[ 22.8   6.8   6.9  -3.6   4.9   6.6 -83.5  -2.2  20.3   2.7] : Q_45
[ 11.3  29.1 -18.6  -9.5   6.6  30.0 -83.5  27.9   4.9  -3.8] : Q_261
[-31.6 -18.7  18.1  -8.8  30.0   6.6 -83.5  -2.1 -28.4  -4.8] : Q_764
[ -9.5  30.0  11.3  -3.7   4.9 -83.5 -83.6  27.9   5.0  -3.8] : Q_225
rest: [  6.6  30.0 -83.5  27.9]  [ 4.9 -3.8]
rest: [  6.6 -83.5  -2.1]  [-28.4  -4.8]
perm: [-83.5  27.9   4.9  -3.8  11.3  29.1 -18.6  -9.5   6.6  30.0]  Q_261
rest: [11.3 -3.7  4.9]  [-83.5 -83.6  27.9   5.0  -3.8]
rest: [-83.5  27.9]  [ 4.9 -3.8]
rest: [-3.7  4.9]  [-83.5 -83.6  27.9   5.0  -3.8]
which: [  6.6  30.0 -83.5]  Q_261

[ 31.1 -22.6 -44.9  35.8  11.8] = Q_696
[-28.6  27.8  29.4 -45.7 -67.7] = Q_174
[ 27.8 -67.8 -45.7  29.4 -28.6] = Q_267
[  7.3  31.2 -34.6  27.0  46.1] = Q_284
[-34.2   0.2  18.4 -18.8  -9.7] = Q_851
[ 51.0  44.1  -1.6 -35.7  64.8] = Q_155
which: [44.1 -1.6]  Q_155
which: [ 31.2 -34.6]  Q_284
perm: [-34.6   7.3  27.0  31.2  46.1]  Q_284
shift -1: [ 51.0  44.1  -1.6 -35.7]  [ 50.9  44.0  -1.7 -35.8]
rest: [ 51.0  44.1  -1.6 -35.7]  [64.8]
perm: [-28.6  27.8 -67.8 -45.7  29.4]  Q_267

[  3.5 -71.0 -37.9  30.8 -24.3]  Q_998
[-53.5  15.0  -8.7 -21.0  -0.6]  Q_612
[ 31.5  38.6  29.9 -11.6 -64.0]  Q_373
[-40.6  -4.2 -14.7  71.6   5.7]  Q_555
[ 47.9 -61.2 -29.7  55.1 -25.8]  Q_273
[-51.5 -69.0 -15.7 -70.5  66.5]  Q_205
[-51.5 -69.1 -15.7 -70.5  66.5]  Q_829
[-20.2 -21.0 -55.5 -72.8  -9.3]  Q_977
[-19.6 -20.5  10.6 -20.5 -46.7]  Q_329
perm: [-40.6 -14.7  -4.2   5.7  71.6]  Q_555
shift +1: [-40.6  -4.2 -14.7]  [-40.5  -4.1 -14.6]
rest: [  3.5 -71.0]  [-37.9  30.8 -24.3]
shift -1: [  3.5 -71.0 -37.9  30.8]  [  3.4 -71.1 -38.0  30.7]
perm: [-55.5 -72.8  -9.3 -21.0 -20.2]  Q_977

[-11.9 -26.1  13.0  -1.0] : Q_332
[ 62.0  81.3 -40.9  10.4] : Q_704
[ 41.3  59.5 -31.8   5.6] : Q_644
[ 12.9 -11.9  -1.0 -26.1] : Q_972
shift -1: [ 59.5 -31.8]  [ 59.4 -31.9]
perm: [ -1.0  13.0 -26.1 -11.9]  Q_332

[ -2.4 -16.9 -10.0  -3.3 -14.6   9.1  10.7 -25.3 -18.3  -7.2   2.9 -22.9
  -6.7 -12.2   1.5   2.0  11.6   5.3  23.0 -19.3  -7.9 -15.2  11.3 -11.8
   7.8  14.9  -4.6  -7.5  18.9  29.7  20.6 -15.3  -5.7 -12.0  12.8  14.4
 -20.8   6.0 -17.5  -4.9   6.5   6.7] = Q_5
[ -8.6  -2.2   5.3   2.5 -19.4   1.0   4.5  -5.1  -7.4   4.8   3.6 -22.8
  -6.7 -12.2  16.3  -2.2  14.2   0.5  -4.1  12.7 -11.8  14.6   7.2   4.2
 -20.6  -3.9   4.1 -17.7  20.5  32.7   5.6  -9.7   2.7  -5.7  -1.2 -11.5
 -25.8   4.9 -17.5 -37.6  -9.1   9.1] = Q_892
[ -2.2  -4.1  20.5   4.2   0.5  -5.1  32.7   4.1 -17.5 -22.8   9.1  16.3
 -12.2   5.6  -5.7  -2.2 -17.7  -8.6  14.2 -11.5 -25.8  -9.1  14.6   7.2
  -9.7 -37.6 -19.4 -11.8 -20.6  -6.7   1.0  -7.4   2.7  -1.2   5.3   3.6
  -3.9   4.5   2.4   4.9  12.7   4.8] = Q_408
[  4.7 -16.9  -7.4  -8.0  -7.7  13.9  12.2 -25.5 -18.8 -16.6  -4.8 -13.9
  -8.0  -8.6  -2.3   5.3  13.5   1.0  26.2 -27.8   4.1 -26.6   2.6 -18.1
  19.6  11.9  -7.6  -3.2   2.1  15.8  20.5  -8.2 -10.0 -12.3  15.4  23.9
 -15.0   7.0 -11.1  16.5  14.4  -0.1] = Q_985
rest: [-22.9  -6.7 -12.2]  [  1.5   2.0  11.6   5.3  23.0 -19.3  -7.9 -15.2  11.3 -11.8   7.8  14.9
  -4.6  -7.5  18.9  29.7  20.6 -15.3  -5.7 -12.0  12.8  14.4 -20.8   6.0
 -17.5  -4.9   6.5   6.7]
perm: [  9.1  -9.1 -37.6 -17.5   4.9 -25.8 -11.5  -1.2  -5.7   2.7  -9.7   5.6
  32.7  20.5 -17.7   4.1  -3.9 -20.6   4.2   7.2  14.6 -11.8  12.7  -4.1
   0.5  14.2  -2.2  16.3 -12.2  -6.7 -22.8   3.6   4.8  -7.4  -5.1   4.5
   1.0 -19.4   2.5   5.3  -2.2  -8.6]  Q_892
which: [ 23.9 -15.0   7.0]  Q_985
which: [-8.6 -2.3  5.3]  Q_985

[ -6.3  -1.9 -11.5   4.2  14.2 -16.5   3.9  -2.8 -40.9  10.1   3.8  15.2
  -4.0   2.9 -12.4  26.7 -28.1   8.6 -15.2  19.0 -35.5   2.3 -24.6  13.9
  28.7 -16.7  -8.4   2.8  19.4 -19.1 -10.3  27.5 -12.8  -9.4   2.9 -35.7
  16.7   1.4  18.2 -30.7  19.7 -13.2 -26.7   4.2  -6.5 -22.9  14.9  16.9
   5.4  39.3  57.3   1.8 -15.6]  Q_565
[ 22.5   0.3  28.5 -25.4  -2.4  -9.2  47.8 -37.7  -2.4  -4.5 -49.1  -6.9
 -22.6   8.3  -2.1 -24.1  27.6 -19.2  18.7 -31.4 -33.2   2.1 -45.8  46.2
  -1.2 -18.5 -31.1   6.7   1.9 -18.5  26.7  74.2  15.6  16.2 -13.4  11.0
 -48.8 -36.7  -7.1   7.8  -3.3  31.4  46.3  13.4  -7.7 -19.2 -27.4  38.4
  -7.8  17.9 -56.2 -36.0 -34.4]  Q_359
[ -7.8  31.4 -19.2  -2.4   6.7 -25.4 -37.7 -45.8 -22.6   8.3 -36.7 -19.2
  17.9  -4.5  74.2  27.6 -27.4 -18.5 -49.1  16.2  18.7 -48.8  -7.7   2.1
  38.4 -33.2  -2.4  11.0  15.6  26.7 -56.2  13.4 -24.1  47.8 -36.0 -31.4
  -7.1 -13.4 -18.5  22.5  -1.2  -9.2   1.9  46.2 -34.4   7.8  28.5  -3.3
  -6.9   0.3  46.3 -31.1  -2.2]  Q_609
shift +1: [-16.5]  [-16.4]
perm: [-56.2 -49.1 -48.8 -45.8 -37.7 -36.7 -36.0 -34.4 -33.2 -31.4 -31.1 -27.4
 -25.4 -24.1 -22.6 -19.2 -19.2 -18.5 -18.5 -13.4  -9.2  -7.8  -7.7  -7.1
  -6.9  -4.5  -3.3  -2.4  -2.4  -2.1  -1.2   0.3   1.9   2.1   6.7   7.8
   8.3  11.0  13.4  15.6  16.2  17.9  18.7  22.5  26.7  27.6  28.5  31.4
  38.4  46.2  46.3  47.8  74.2]  Q_359
shift +1: [-10.3  27.5]  [-10.2  27.6]
shift -1: [-16.7]  [-16.8]
perm: [-56.2 -49.1 -48.8 -45.8 -37.7 -36.7 -36.0 -34.4 -33.2 -31.4 -31.1 -27.4
 -25.4 -24.1 -22.6 -19.2 -19.2 -18.5 -18.5 -13.4  -9.2  -7.8  -7.7  -7.1
  -6.9  -4.5  -3.3  -2.4  -2.4  -2.2  -1.2   0.3   1.9   2.1   6.7   7.8
   8.3  11.0  13.4  15.6  16.2  17.9  18.7  22.5  26.7  27.6  28.5  31.4
  38.4  46.2  46.3  47.8  74.2]  Q_609
perm: [-34.4 -36.0 -56.2  17.9  -7.8  38.4 -27.4 -19.2  -7.7  13.4  46.3  31.4
  -3.3   7.8  -7.1 -36.7 -48.8  11.0 -13.4  16.2  15.6  74.2  26.7 -18.5
   1.9   6.7 -31.1 -18.5  -1.2  46.2 -45.8   2.1 -33.2 -31.4  18.7 -19.2
  27.6 -24.1  -2.1   8.3 -22.6  -6.9 -49.1  -4.5  -2.4 -37.7  47.8  -9.2
  -2.4 -25.4  28.5   0.3  22.5]  Q_359

[-35.5  64.8  41.3 -35.0  32.6  56.5 -31.8] = Q_531
[ 17.9 -52.5  41.3 -35.1  32.7  48.7 -52.9] = Q_149
[-67.8 -35.1  41.7  70.9 -35.3 -46.3 -48.1] = Q_588
[-32.3 -12.9  -4.6  67.5  32.5  50.8  22.3] = Q_530
[ 17.9 -52.5  41.3 -35.0  32.7 -67.1 -17.8] = Q_43
[ 51.3 -57.3  -5.6  25.1 -13.3 -52.7  26.8] = Q_40
perm: [ 26.8 -52.7 -13.3  25.1  -5.6 -57.3  51.3]  Q_40
rest: [-32.3 -12.9  -4.6  67.5  32.5]  [50.8 22.3]
which: [-67.8 -35.1]  Q_588
rest: [-35.5  64.8  41.3]  [-35.0  32.6  56.5 -31.8]
which: [-4.6 67.5 32.5 50.8]  Q_530
rest: [ 17.9 -52.5  41.3 -35.1  32.7]  [ 48.7 -52.9]
rest: [ 41.3 -35.0  32.7]  [-67.1 -17.8]

[  5.7 -83.0  65.4   9.7  46.5   4.6   2.6  -1.0 -15.7 -15.2  11.9  63.5
  18.8  12.5  13.0 -53.5 -25.9 -72.7   0.5 -24.9  15.6  27.8 -10.0] : Q_883
[  5.7 -83.0  65.4   9.7  46.5   4.6   2.6  -1.0 -15.7 -15.2  11.9  63.5
  18.8  12.5  13.0 -53.5 -25.9  -7.0  21.2  -3.8   7.0  32.1  32.3] : Q_755
[  5.7 -83.0  65.4   9.7  46.5  15.0   2.6  -1.0 -15.7 -15.2  11.9  63.5
  18.8  12.5  13.0 -53.5 -25.9 -72.7   0.5 -24.9  15.6  27.8 -10.0] : Q_653
[ 18.8 -15.7 -53.5  13.0  65.4   4.6   9.7 -25.9  63.5   2.6 -24.9 -10.0
   5.7  12.4  15.6 -15.2   0.5  27.8  46.5  -1.0 -72.7 -83.0  11.9] : Q_44
shift +1: [21.2 -3.8]  [21.3 -3.7]
perm: [-83.0 -53.5 -25.9 -15.7 -15.2  -7.0  -3.8  -1.0   2.6   4.6   5.7   7.0
   9.7  11.9  12.5  13.0  18.8  21.2  32.1  32.3  46.5  63.5  65.4]  Q_755
which: [65.4  9.7 46.5 15.0]  Q_653
rest: [ 27.8  46.5  -1.0 -72.7]  [-83.0  11.9]
perm: [-83.0 -72.7 -53.5 -25.9 -24.9 -15.7 -15.2 -10.0  -1.0   0.5   2.6   4.6
   5.7   9.7  11.9  12.5  13.0  15.6  18.8  27.8  46.5  63.5  65.4]  Q_883
shift -1: [ 7.0 32.1]  [ 6.9 32.0]

